[  5  14  -8  10   4  -6  -3   5 -35  -1   7   0   1  38  -7 -18   9   1
  -2   7   2  -1  -4   3   7  27  -2   3  11   3   3  -9   0  -4  10  -2
  -4   0  34   2 -11  18  -5  -5  19   1  -5   5  -7   0   2  -7  10   9
 -21   6  29   9  -3]  (76)
[-14   1  -7  12  -4  11 -14  -7 -21  28   3  -2  -6  51   5 -31   4   2
  -5  11   3  -9  30   3  -5  30   0   0  -2   2   5 -14  -2  -1   0 -10
  -3   0  12   5   8  14  -7  -5   5  -3  -2   4  -6  -4  -9 -16 -11   3
 -38   8 -16   6  -5]  (76)
[  3   4  -4   8  -3  -8 -11  18 -16  15  12   1  -1  44   3 -31   9   3
  15  -9   0 -12  16   8  -3   6  -4   3   8  13   0  -8   0  -4  -2  -7
   8   1  27  -1  -8   7  -6  -9  29   8  -9   4  -3  -3  -3 -10 -10   1
 -22   0  24   6  -7]  (67)
[-10   2  -7   7  -7  10 -13  -4 -18  34   1  -1 -10  37   1 -30   3   2
   2  11   3 -12  28   0  -5  28   3   3   1   6   5  -7  -4  -3   1  -7
   3   0   3   4   8  20  -4  -4   8   1  -5   4  -7  -2  -4 -10 -13  10
 -45   5 -14   6  -4]  (76)
[ -4  -1   3  10 -10 -10 -10  18 -23   6  11  -1   0  46   9 -35   8   3
  12  -9   1   2  26  15  -8   8  -3   4  11  16   2   4  -1  -2  -8  -7
   4   0  20  -4   0   9 -10  -8  22   2  -5   3  -6  -6  -6 -14 -14   1
 -13   5  29  -2 -11]  (67)
[  2  10  -8  10 -10   2   7  -7 -19   6  11  -1  -9   0  -7 -28   4   4
   5   0   6 -14   0 -12   0  32  -3   5  12  26   4   3  -6   3   1   8
   2  -1   7  -3   0  12  -3 -12  12   1  -5   1  -5  -1   7  -7  16   6
 -36  13  -7   1  -3]  (76)
[ -2  -1  -9   2 -25  -1  -9  -2 -33  22  -3   0   7  47  -2 -30   6   3
   3  -3   0   0  23  10  -4  21  -8   4   9  15   1  15   0  -2   0  -7
  -3  -1   5  -8   8  17  -3  -6  13  10 -12   4  -6  -1  -6  -5 -28   1
  -8  -3   8   5  -9]  (76)
[ -7   6 -13   9  -5  11 -14  -8 -21  32   1   0  -5  48  -1 -29   5   1
  -6  11   2 -10  20   2   0  26   0   1  -2  -1   3 -14   0  -3   5 -11
  -3   0  15   7   4  17  -4  -4  10   1  -5   6  -4  -1  -7 -11 -11   4
 -26   4 -16  12  -2]  (76)
[-10   4 -11  10 -20   5  -6 -13 -35   8   0  -2   9  53   0 -29   5   1
 -14   5   1  -4  18   8  -3  35 -10   1   3   7   2   1   1   4   0  -7
 -13  -1  15  -3   7  14  -6  -5   4  -2  -4   5  -4  -3 -10 -15  -3  -6
  -9   8  -9   6  -8]  (76)
[ -2   5  -7  10  -3   7  -5   0   8  24  16   0 -15  14   1 -37   4   5
  14  -5   2 -27  15 -11  -5  15  -3   2   3  22   4 -13  -4   2  -6   0
   9   1   9   2  -1   3  -6 -13  18   4  -4   0   0  -3   3 -11   6  -2
 -38   8 -17   5  -3]  (76)
[  3   5 -10   6  -9   2  -4   6  -1  17  14   1  -6  22  -1 -37   6   5
  17 -11   1 -26  13  -5  -5   9  -8   2   6  21   1  -9  -2   0  -5  -1
   9   1  13  -3  -3   0  -5 -15  18  10  -9   1   0  -2   1 -11   0  -7
 -27   2  -5   8  -4]  (67)
[  1   1 -11   3 -27  -3  -5   2 -27  16   3   0   8  41  -1 -28   7   4
   7 -11  -1  -8  16   8  -5  19 -12   4  10  20  -1  14   0   0  -3  -5
   0   0   8  -9   4   7  -3 -10  17  11 -12   4  -2  -1  -4  -8 -18  -6
  -5  -1   6   6 -10]  (67)
[-14  -1  -1   8 -13   2 -11  -1 -34  28  -1  -2  -6  40   6 -35   4   2
   0   6   3  -2  32   8  -8  37   3   4   5  11   5   5  -5  -1  -4  -8
   0  -1   1   0  12  21  -7  -3   7  -3  -4   3  -9  -4  -6 -11 -18  10
 -33   7  -1  -2  -8]  (76)
[ -5   5  -6   5  -4   8  -8  -3 -15  44   4   0 -16  21  -3 -31   3   3
   8   8   5 -12  20  -8  -3  23   5   5   6  13   6  -5  -6  -2   1  -2
   7   0  -1   4   6  21  -2  -7   9   3  -6   2  -8   0   2  -6  -8  16
 -51   5  -9   4  -3]  (76)
[ -3   3  -4  10 -11   2  -4   6   3   8  17  -1  -4  27   5 -37   6   5
  15 -14   1 -25  20   0  -9  13  -9   2   5  27   1  -7  -2   3 -11  -1
   7   0  13  -3  -1  -9 -10 -17  21   4  -3   1   0  -5  -2 -16   5 -11
 -23   8  -8   1  -7]  (67)
[ -2   3   1   6  -9  -6  -5   7 -35  19   2  -1  -8  29   0 -27   7   2
   8   3   4   4  15   5  -3  27   5   7  14  12   5  11  -5  -2   1  -2
   4  -1   9  -2   3  28  -3  -3  14   2  -7   3 -11  -1   1  -5 -12  20
 -36   5  25  -2  -8]  (67)
[  0   7  -8   8 -11   5   3  -4  -2  11  14  -1 -11   6  -3 -35   5   5
  11  -6   3 -26   8 -14  -4  24  -6   4   8  28   3  -5  -5   3  -5   5
   5   0   4  -2   1   3  -5 -14  14   4  -5   0  -1  -2   5 -10  12  -2
 -36   9 -18   2  -3]  (76)
[ -8   6 -10  10   2  12 -15  -6 -11  37   3   0 -11  42   0 -31   4   2
   0   9   3 -14  22  -2  -1  23   2   1  -2   2   4 -18  -2  -3   3  -8
   3   1  14   8   2  16  -4  -6  11   2  -4   5  -5  -1  -4 -11  -8   5
 -39   3 -16  11  -2]  (76)
[ -1  -1  -4   5 -17  -6  -7  10 -27  15   4   0   5  49   5 -32   8   4
  11 -10   0  -4  24  12  -7  16  -7   4  11  18   0  11  -1  -2  -5  -7
   2   0  11  -7   3   9  -6  -8  19   8 -11   4  -5  -3  -5 -10 -21  -1
 -13  -1  18   2 -11]  (67)
[  4   5  -3   6  -5 -11 -10  16 -28  15   6   1   0  42  -1 -29   9   3
  12  -3   1   1  14  10  -1  14   1   5  12   8   1   2  -1  -7   2  -4
   5   0  24  -2  -6  17  -4  -5  28   7  -9   5  -7  -1   0  -5 -14  12
 -19  -1  38   4  -8]  (67)
